[[117, 185, 122, 162, 128],
[127, 146, 125, 136, 164],
[183, 57, 128, 39, 121]] -> 127

[[121, 166, 164, 113, 122],
[137, 17, 22, 158, 147]] -> 137

[[32, 62, 150, 77, 95],
[74, 77, 135, 136, 166],
[178, 165, 75, 75, 118]] -> 74

[[153, 131, 180, 187],
[211, 156, 130, 22]] -> 211

[[23, 191, 170, 109, 184],
[93, 149, 128, 128, 147]] -> 93

[[84, 101, 181, 104, 149, 154, 202],
[118, 74, 195, 110, 129, 138, 216]] -> 118
---
[131, 108, 237, 115, 79] ==> 79
[138, 140, 223, 126, 74, 129, 142] ==> 142
[149, 47, 212, 119, 235, 140] ==> 140
[143, 201, 29, 172] ==> 172
[66, 196, 28, 117] ==> 117
[126, 225, 119, 117, 242, 136] ==> 136
---
[[111, 112, 202, 104, 88, 110, 112],
[113, 113, 178, 107, 103, 112, 113],
[110, 110, 225, 100, 74, 108, 111]] -> 111

[[85, 50, 97, 101, 18, 75],
[113, 171, 112, 111, 176, 116],
[120, 206, 116, 115, 220, 128]] -> 85

[[37, 149, 90, 84, 134, 103],
[148, 125, 137, 137, 129, 134],
[142, 128, 135, 162, 127, 143]] -> 37

[[208, 77, 31, 155],
[186, 196, 95, 94],
[130, 118, 221, 92]] -> 208

[[145, 116, 52, 76, 38, 150, 51],
[160, 115, 103, 80, 67, 164, 95],
[162, 119, 75, 124, 89, 196, 71]] -> 145

[[160, 129, 130, 103, 69, 173],
[88, 159, 136, 121, 175, 13],
[127, 151, 135, 100, 112, 82]] -> 160

[[65, 157, 213, 130, 89, 75],
[101, 71, 76, 114, 110, 156],
[135, 107, 155, 196, 209, 146]] -> 65

[[244, 86, 37, 92],
[131, 124, 61, 111],
[113, 112, 51, 82]] -> 244
---
((120, 165, 233, 118, 152, 214), (142, 115, 69, 143, 119, 86)): 214, 142
(60, 27, 169, 124): 124, 60
(96, 142, 197, 173, 212, 79, 202): 202, 96
((223, 87, 211, 133, 81), (169, 115, 227, 134, 99)): 81, 169
(146, 219, 47, 209, 81): 81, 146
(125, 168, 55, 139, 243, 179): 179, 125
---
[[139, 206, 146, 216],
[26, 126, 114, 68],
[159, 68, 220, 91]] | 220

[83, 194, 177, 115, 143, 194, 228] | 194

[243, 107, 214, 208, 203] | 208

[44, 122, 119, 215] | 119

[[180, 148, 112, 154],
[83, 216, 85, 206]] | 85

[177, 38, 23, 171, 134, 107] | 134
---
Input:
[[126, 151, 118, 189, 141, 125, 114],
[67, 72, 199, 138, 142, 157, 85],
[33, 99, 32, 136, 123, 98, 114]]
Output: 123

Input: [59, 141, 101, 150, 33, 140, 167]
Output: 140

Input:
[[159, 16, 140, 115, 143, 129, 62],
[121, 120, 121, 121, 120, 121, 119],
[100, 97, 98, 100, 99, 103, 100]]
Output: 119

Input:
[[59, 59, 59, 62, 62],
[46, 40, 28, 37, 36],
[58, 54, 53, 51, 50]]
Output: 53

Input: [143, 183, 199, 165, 156, 177, 225]
Output: 177

Input: [13, 63, 56, 117, 97]
Output: 63

Input: [112, 109, 91, 143, 141, 205, 233]
Output: 141
---
[127 228 135 236  83 142] ⇒ 142, 127

[ 30  26  99 107] ⇒ 107, 30

[235  96 187  87 173 222 117] ⇒ 117, 235

[145 123  30 146] ⇒ 146, 145

[[150 191 112  88 195 202  90]
 [213 115 140 150 131 140 148]] ⇒ 90, 213

[ 24 174 153 111] ⇒ 111, 24

[204  15 166 164] ⇒ 164, 204

[ 74 212  59 168 217 107 145] ⇒ 145, 74
---
[[40, 49, 136, 200, 137],
[36, 30, 129, 172, 147],
[59, 121, 131, 159, 156]]: 200, 30

[[153, 152, 143, 108, 120, 75, 219],
[149, 121, 160, 157, 111, 172, 31],
[115, 89, 100, 97, 148, 140, 91]]: 219, 31

[138, 125, 107, 225]: 225, 107

[[109, 88, 164, 133, 164, 60, 37],
[104, 83, 171, 141, 168, 58, 33],
[124, 98, 161, 151, 169, 50, 18]]: 171, 18

[[123, 124, 122, 123, 127],
[29, 73, 165, 18, 244]]: 244, 18

[[179, 134, 115, 160, 151, 131, 89],
[175, 71, 93, 43, 242, 136, 125],
[204, 134, 102, 165, 167, 129, 78]]: 242, 43
---
[[82, 82, 70, 134, 148],
[163, 81, 141, 219, 102],
[49, 135, 88, 177, 156]] | 134

[121, 123, 220, 28, 137] | 28

[[99, 105, 38, 80, 150],
[136, 139, 160, 138, 122],
[141, 157, 199, 140, 119]] | 80

[[93, 174, 63, 16, 145],
[174, 77, 150, 183, 116]] | 16

[39, 104, 102, 43, 87] | 43

[44, 173, 241, 115, 227] | 115

[124, 20, 96, 118, 200] | 118
---
[166  93  57 205 151  33] Answer: 166, 33

[141 100 207  35] Answer: 141, 35

[[ 76  98  42 221  50  30]
 [169 130 203  23 196 223]] Answer: 76, 223

[[ 28 216  43  46  71 101]
 [161 133 156 235 214 209]
 [144 170 189 106 152 231]] Answer: 28, 231

[[ 81 105 175 163 119  94  40]
 [145  81 123 124 140  99 219]
 [103 113 126 130  89 219 128]] Answer: 81, 128

[ 42 177 130 197 121 188 111] Answer: 42, 111
---
[[140, 143, 132, 122, 151], [137, 88, 99, 107, 57], [157, 85, 95, 96, 37]] gives 132
[135, 243, 66, 195, 230] gives 66
[[221, 166, 173, 101, 113], [20, 85, 96, 180, 148]] gives 173
[153, 98, 219, 225, 81] gives 219
[191, 55, 159, 220, 121] gives 159
[186, 62, 159, 210, 118] gives 159
[103, 29, 121, 138, 238] gives 121
[[59, 104, 96, 103, 204], [236, 118, 129, 172, 71], [48, 192, 176, 137, 78]] gives 96
[[164, 85, 186, 87, 78], [82, 185, 44, 205, 192], [144, 100, 160, 110, 93]] gives 186
[98, 15, 141, 89, 154] gives 141
